Below is a small trained network, with its code and all its weights. Each question gives an input and a class and asks what happens when units are switched off, that is, made to give their printed mean instead of their output.

import numpy as np


def w(rows, s, z=0):
    codes = np.array(rows[::2]) - 128.0
    scale = np.full(codes.shape[1], s)
    scale[-1] = z or s
    return codes * scale


def f(y):
    return np.maximum(y, 0)


def log_softmax(a):
    a = a - a.max(-1, keepdims=True)
    return a - np.log(np.exp(a).sum(-1, keepdims=True))


def net(x, mask):
    res = np.array(x, float).reshape(1, 6) / 4 @ E
    y = f(res @ A[0][:, :-1].T + A[0][:, -1])
    res = res + np.where(mask, y, B[0][:, -1]) @ B[0][:, :-1]
    return log_softmax(res[-1] @ U[:, :-1].T + U[:, -1])


A, B = {}, {}
E = w([
[152,164,139,89,148,70,162,109,56],'x0',
[106,104,143,81,85,71,173,160,135],'x1',
[149,122,128,88,188,139,154,66,124],'x2',
[120,97,129,73,8,129,124,61,115],'x3',
[115,70,160,202,125,111,57,111,63],'x4',
[106,158,209,117,148,156,126,75,185],'x5',
],0.012)
A[0] = w([
[87,113,136,108,83,144,133,127,192,115],'n1',
[123,131,114,103,150,71,182,66,32,109],'n2',
[134,155,109,124,133,181,200,89,250,197],'n3',
[126,152,166,183,180,145,95,104,130,235],'n4',
[129,156,94,74,62,67,147,109,118,99],'n5',
[60,99,183,139,70,121,51,127,90,32],'n6',
[112,69,109,173,196,117,116,130,90,164],'n7',
[108,164,143,62,137,193,150,122,219,186],'n8',
[137,139,123,105,97,155,146,120,107,57],'n9',
[116,63,141,122,138,97,110,115,40,2],'n10',
[118,173,71,126,149,87,122,165,119,179],'n11',
[148,161,114,123,168,160,174,121,103,235],'n12',
[90,80,57,129,86,84,138,196,143,250],'n13',
[97,122,120,97,135,88,144,91,107,112],'n14',
[88,143,115,183,149,169,47,110,155,63],'n15',
],0.011,0.0027)
B[0] = w([
[163,117,111,205,68,111,104,90,176,197],'n1',
[122,153,44,101,132,171,122,87,160,217],'n2',
[68,129,104,133,112,106,187,142,243,247],'n3',
[135,179,125,166,73,147,33,58,172,213],'n4',
[140,103,122,193,153,164,152,75,72,201],'n5',
[133,219,155,160,134,164,119,215,135,215],'n6',
[125,151,180,190,94,178,129,63,152,218],'n7',
[93,33,140,96,122,54,186,145,255,243],'n8',
[143,106,110,118,110,95,159,73,136,153],'n9',
[121,96,87,118,184,44,76,137,193,203],'n10',
[145,169,197,212,132,193,151,128,99,182],'n11',
[150,168,125,136,167,164,125,146,149,180],'n12',
[150,94,216,174,119,116,146,20,109,219],'n13',
[159,169,60,128,131,165,115,111,131,169],'n14',
[205,164,117,146,105,163,127,103,119,208],'n15',
],0.0093,0.013)
U = w([
[97,176,117,123,182,82,39,179,185,154],'0',
[120,126,11,139,96,123,102,134,86,138],'1',
[77,125,205,153,111,28,199,235,144,253],'2',
[112,67,142,93,87,82,131,205,43,23],'3',
[112,1,163,170,29,46,123,74,143,104],'4',
[202,149,184,189,81,163,107,126,9,169],'5',
[159,143,97,47,165,101,205,209,137,54],'6',
[22,46,107,80,117,66,97,214,36,29],'7',
],0.009,0.004)

Each question gives the input, the list of numbers given to net, and the class t.
The units are the neurons (one row each of A and B). Each row of codes is followed by its name. A weight is (code - 128) times the scale printed after its matrix; where a second scale follows, it is the last column's (A, B and U).
mask holds one flag per neuron, in row order. A switched-off neuron (its flag False) gives its mean, the last column of its row in B, instead of its output. The means were averaged over made-up inputs and are rounded, as every weight is.
A unit's drop is (log p(t) with every unit on - log p(t) with that unit switched off) / (log p(t) with every unit on - log p(t) with every unit switched off).
The circuit of an input: a set's keep is (log p(t) with only the set's units on - log p(t) with every unit switched off) / (log p(t) with every unit on - log p(t) with every unit switched off). Starting from the 12 units with the biggest drops (on a tie, the unit counted first), units are removed one at a time, each time the one whose removal leaves the highest keep (on an exact tie, the one counted first), for as long as the keep stays at least 0.8.
units of the circuit, in order: the units of the circuit, biggest drop first
unit that matters most: the unit with the biggest drop
top k neurons: the k neurons with the biggest drops, biggest first
drop when u is switched off: that unit's drop, to one decimal
input [-7,1,-2,-4,-4,7], class 4: units of the circuit, in order -> [n8]
input [8,-5,-5,3,6,-3], class 0: units of the circuit, in order -> [n10, n6]
input [-2,-8,-2,4,2,5], class 0: top 2 neurons -> [n13, n5]
input [-4,-2,0,0,4,5], class 5: units of the circuit, in order -> [n15, n8]
input [1,8,-7,-3,-3,-2], class 5: units of the circuit, in order -> [n8, n3]
input [-7,3,5,8,8,2], class 0: top 2 neurons -> [n6, n10]
input [-3,-5,-5,-4,-5,8], class 2: top 4 neurons -> [n8, n3, n2, n13]
input [-4,1,3,-7,-1,8], class 4: top 2 neurons -> [n8, n6]
input [5,-2,1,-2,-5,-3], class 6: units of the circuit, in order -> [n4, n7]
input [0,-1,6,-5,-1,-4], class 5: top 4 neurons -> [n8, n10, n3, n11]
input [0,0,0,-5,-2,6], class 2: top 2 neurons -> [n8, n2]
input [7,4,1,-1,0,-5], class 1: top 2 neurons -> [n2, n10]
input [1,1,-4,0,3,2], class 2: top 2 neurons -> [n5, n2]
input [7,-4,-6,-1,-6,8], class 2: unit that matters most -> n8
input [5,1,-2,1,-8,6], class 2: top 4 neurons -> [n8, n3, n13, n4]
input [-2,-8,5,6,1,-6], class 1: top 2 neurons -> [n13, n8]
input [-3,8,0,-4,-5,-4], class 4: top 2 neurons -> [n13, n6]
input [6,-7,3,-3,-5,-6], class 5: top 4 neurons -> [n11, n8, n3, n10]
input [6,-6,4,5,4,5], class 1: top 2 neurons -> [n2, n8]
input [5,3,5,-4,0,-4], class 1: units of the circuit, in order -> [n2]
input [5,-5,-7,-3,-8,5], class 2: drop when n8 is switched off -> 0.1
input [3,6,5,-7,7,6], class 0: drop when n13 is switched off -> 0.2
input [8,0,5,3,8,-7], class 1: drop when n15 is switched off -> 0.0
